.08	.69	.02	-.06	-.10	-.08	.03	.02	-.03	-.38	.07	.14	.01	.01	-.07	.03	-.08	.10	.01	-.06	-.23	.19 : X, S
.08	.14	-.02	.01	.01	-.16	.00	.01	-.04	-.16	.05	.10	.04	-.02	.05	.06	-.06	.03	.05	-.03	-.18	.04 : Y, S
.04	.62	.04	-.02	-.05	-.15	-.04	.00	-.06	-.16	.03	.10	.00	.01	-.03	.03	-.02	.12	.04	-.04	-.11	.00 : X, S
-.03	-.15	.02	-.01	.03	-.15	-.07	.05	-.03	.02	.00	.02	.00	-.03	.12	.03	-.04	-.09	.03	.01	-.19	-.03 : Y, Q
.05	.35	.00	-.06	-.08	-.06	.12	-.05	-.04	-.01	.09	.06	.05	.02	-.03	.09	-.11	.00	.00	.00	-.14	.08 : T, L
.04	.15	.01	-.03	-.09	-.04	-.09	-.03	-.04	-.09	.04	.10	-.06	.02	-.01	.05	.01	.02	.02	-.07	-.13	.04 : T, A
-.02	.70	.01	.02	.04	-.24	-.03	-.04	.00	.03	.12	.16	-.02	.05	.06	.09	.04	.10	.05	.03	-.35	.03 : W, S
.06	.22	.01	-.02	-.07	-.02	.06	-.03	-.01	-.26	-.01	.02	.04	-.02	-.03	.03	-.16	.01	.03	-.02	-.13	.09 : Y, L
-.01	.16	.02	-.02	-.06	-.11	.02	.06	.06	-.15	.04	.11	-.02	.00	.01	.01	-.04	.02	.05	.00	-.11	.00 : Y, Q
.02	.83	.03	-.10	-.13	-.23	.08	-.03	.01	.04	.08	.10	.04	.02	.00	.04	.23	.11	.06	-.01	-.13	-.03 : G, S
-.07	.44	.02	-.01	-.02	-.18	-.02	.01	.01	-.12	-.03	.10	.02	.05	.01	.04	.05	.13	.06	-.04	-.10	-.04 : T, S
.03	.51	.03	.03	-.07	-.12	-.13	-.03	-.05	-.05	.05	.11	-.05	.00	.02	.05	-.07	.07	-.01	-.02	-.29	.03 : W, A
.04	.36	.03	-.03	-.12	-.11	-.14	-.04	-.06	-.07	.05	.11	-.02	-.02	.02	.04	-.01	.03	.03	-.06	-.25	-.03 : W, S
.11	.79	.05	-.18	-.30	-.02	.03	-.03	-.03	-.34	.15	.16	.06	.00	-.11	.00	-.09	.03	.01	-.10	-.09	-.03 : G, L
.03	.65	.01	-.02	-.14	-.33	-.16	-.02	-.07	-.07	.10	.22	.00	-.07	.08	.10	.08	.06	.07	-.12	-.52	.00 : T, S
.01	-.34	-.02	.00	-.12	-.12	-.25	-.01	-.04	.07	-.04	.07	-.02	-.10	.10	-.08	-.08	-.07	.01	-.09	-.13	-.07 : T, Q
-.07	.06	-.02	-.01	.03	-.13	-.17	.01	-.02	.03	-.02	.06	-.01	-.02	.06	-.01	-.05	.01	-.03	.00	-.19	.02 : X, S
.07	.43	.03	-.06	-.16	-.09	.00	.03	-.03	-.44	-.02	.12	.01	.00	-.15	-.08	-.12	.07	.03	-.09	.01	-.02 : T, Q
-.01	.63	-.01	-.01	.05	-.16	-.09	.02	-.05	-.18	.06	.20	-.01	.05	.02	.10	.04	.07	.04	.01	-.29	.01 : G, S
.00	.79	-.01	.02	-.09	-.14	-.18	-.04	.02	-.09	.10	.14	-.06	.01	.04	.06	-.01	.15	-.01	-.01	-.29	.05 : W, S
.00	.16	.00	-.03	-.16	-.14	-.21	-.01	-.04	-.15	-.04	.05	.02	-.07	-.03	-.02	-.01	.03	.05	-.09	-.15	.03 : Y, A
.04	.23	.12	-.01	-.15	-.14	-.08	.00	-.06	-.12	-.02	.07	.03	-.01	-.01	.01	-.03	-.02	.05	-.07	-.15	.00 : Y, S
.04	.09	-.01	-.02	-.06	-.09	-.03	-.01	-.03	-.20	-.03	.05	.06	-.01	-.02	.05	-.05	.01	.01	-.07	-.10	.03 : Y, S
.01	-.15	-.01	.01	-.06	-.05	-.11	-.07	-.05	.07	-.05	-.03	-.02	.01	.01	.05	-.06	-.04	.01	-.08	-.14	-.05 : Y, A
.04	.51	.01	-.02	-.07	-.15	.08	.00	-.04	-.21	.03	.13	.10	.06	-.02	.06	-.09	.07	.06	-.03	-.16	.04 : T, S
.04	.15	.01	.03	-.03	-.13	-.15	.01	-.03	-.16	.02	.11	.03	.01	-.01	.04	.03	-.02	.01	-.01	-.25	.04 : T, S
-.01	.11	-.01	.01	-.08	-.24	-.20	-.09	-.06	.17	.05	.07	.02	-.03	.10	.05	.05	-.07	.02	-.03	-.36	.03 : Y, A
-.01	.08	.01	.00	-.03	-.24	-.11	-.05	-.06	.07	-.02	.12	.05	-.06	.10	.05	-.02	.02	.07	-.06	-.27	.00 : Y, S
.06	.03	.02	-.02	-.09	.03	.00	.08	-.05	-.29	-.11	.02	.00	.01	-.05	-.08	-.07	.03	.02	-.10	.08	.00 : T, V
-.01	-.01	.00	.01	-.05	-.19	-.19	-.06	-.03	.31	.02	.01	.02	-.05	.12	.08	.08	-.03	.09	-.07	-.33	.04 : Y, A
.02	.27	.02	-.01	-.01	-.17	.06	-.04	-.05	-.05	.02	.03	.02	.01	.06	.02	-.05	.03	.08	-.03	-.15	-.01 : Y, S
.04	.51	.01	.01	-.05	-.11	.04	.02	.00	-.25	.06	.12	.00	.02	.01	.09	.03	.09	.02	-.02	-.15	.06 : T, S
.05	-.11	-.02	.00	-.03	-.11	-.04	-.04	-.05	.18	-.05	.00	.02	.00	.08	.11	-.02	-.03	.05	-.04	-.27	.05 : T, A
.01	-.03	.00	-.01	-.01	-.18	-.10	.02	-.05	.17	-.04	.05	-.03	.00	.06	.04	.00	-.01	.02	-.01	-.18	.01 : Y, S
-.01	-.01	-.03	.00	-.10	-.19	-.06	.03	-.06	-.04	-.02	.11	.02	-.06	.05	-.01	-.10	.00	.04	-.08	-.18	-.06 : T, Q
.00	.46	.02	-.02	.01	-.14	-.02	-.03	-.02	-.20	.04	.26	.04	.02	-.01	.04	-.02	.09	.04	-.02	-.17	.05 : T, S
.01	-.10	-.01	-.02	-.09	-.05	.00	-.02	.01	.21	-.04	-.02	.02	-.01	.03	.03	-.03	.00	.04	-.05	-.07	-.08 : Y, A
.01	.01	.04	.01	.03	-.16	-.04	-.05	-.04	.26	-.05	.02	.29	.01	.17	.09	.12	-.01	.04	-.02	-.20	-.02 : Y, A
.04	.22	.04	-.03	-.11	-.14	-.17	-.07	-.05	-.03	.01	.09	.04	.01	.01	.06	.07	.02	.03	-.08	-.27	.02 : Y, S
-.01	.34	.01	-.01	-.12	-.18	-.01	-.02	-.01	.11	-.02	.10	.03	.01	.04	.07	-.04	.11	.06	-.02	-.12	-.08 : T, S
-.01	.14	.01	.00	-.01	-.15	-.15	.02	-.03	-.08	.03	.10	-.02	-.02	.05	.04	.04	.04	-.01	-.02	-.24	.06 : T, S
-.03	-.50	-.02	.02	-.03	-.15	-.36	-.12	-.09	.50	.00	-.10	.01	-.08	.15	.02	.03	-.10	-.01	-.05	-.36	-.01 : Y, A
.02	.17	.14	.02	-.01	-.14	-.09	.01	-.08	-.06	.03	.07	-.02	.05	.09	.07	-.03	.00	.03	-.05	-.28	.02 : T, S

-.07	.00	.04	.02	-.03	.01	.05	-.01	.01	.02	.02	.02	-.04	-.06	.08	.02	.00	-.07	.03	.02	-.09	.01 : (79), <26>
.01	.00	.03	.03	-.01	.00	.02	-.01	.04	.02	-.01	.02	-.02	.01	.05	.00	.01	-.02	.02	-.02	-.05	-.01 : (83), <24>
-.02	.01	-.10	-.01	.01	.06	.02	-.02	.00	.06	-.09	.00	.05	-.02	.01	-.01	-.03	.00	-.02	-.01	.01	.00 : (82), <26>
.04	-.01	.04	-.03	.00	.09	.02	-.06	.04	.15	-.04	-.03	.00	.00	.07	.01	.00	-.04	-.03	.00	-.02	.02 : (82), <26>
-.05	.01	.01	.04	.01	-.01	.00	-.03	-.03	.05	-.01	-.06	.02	.00	.10	-.01	-.01	.00	.00	.05	.01	.02 : (82), <26>
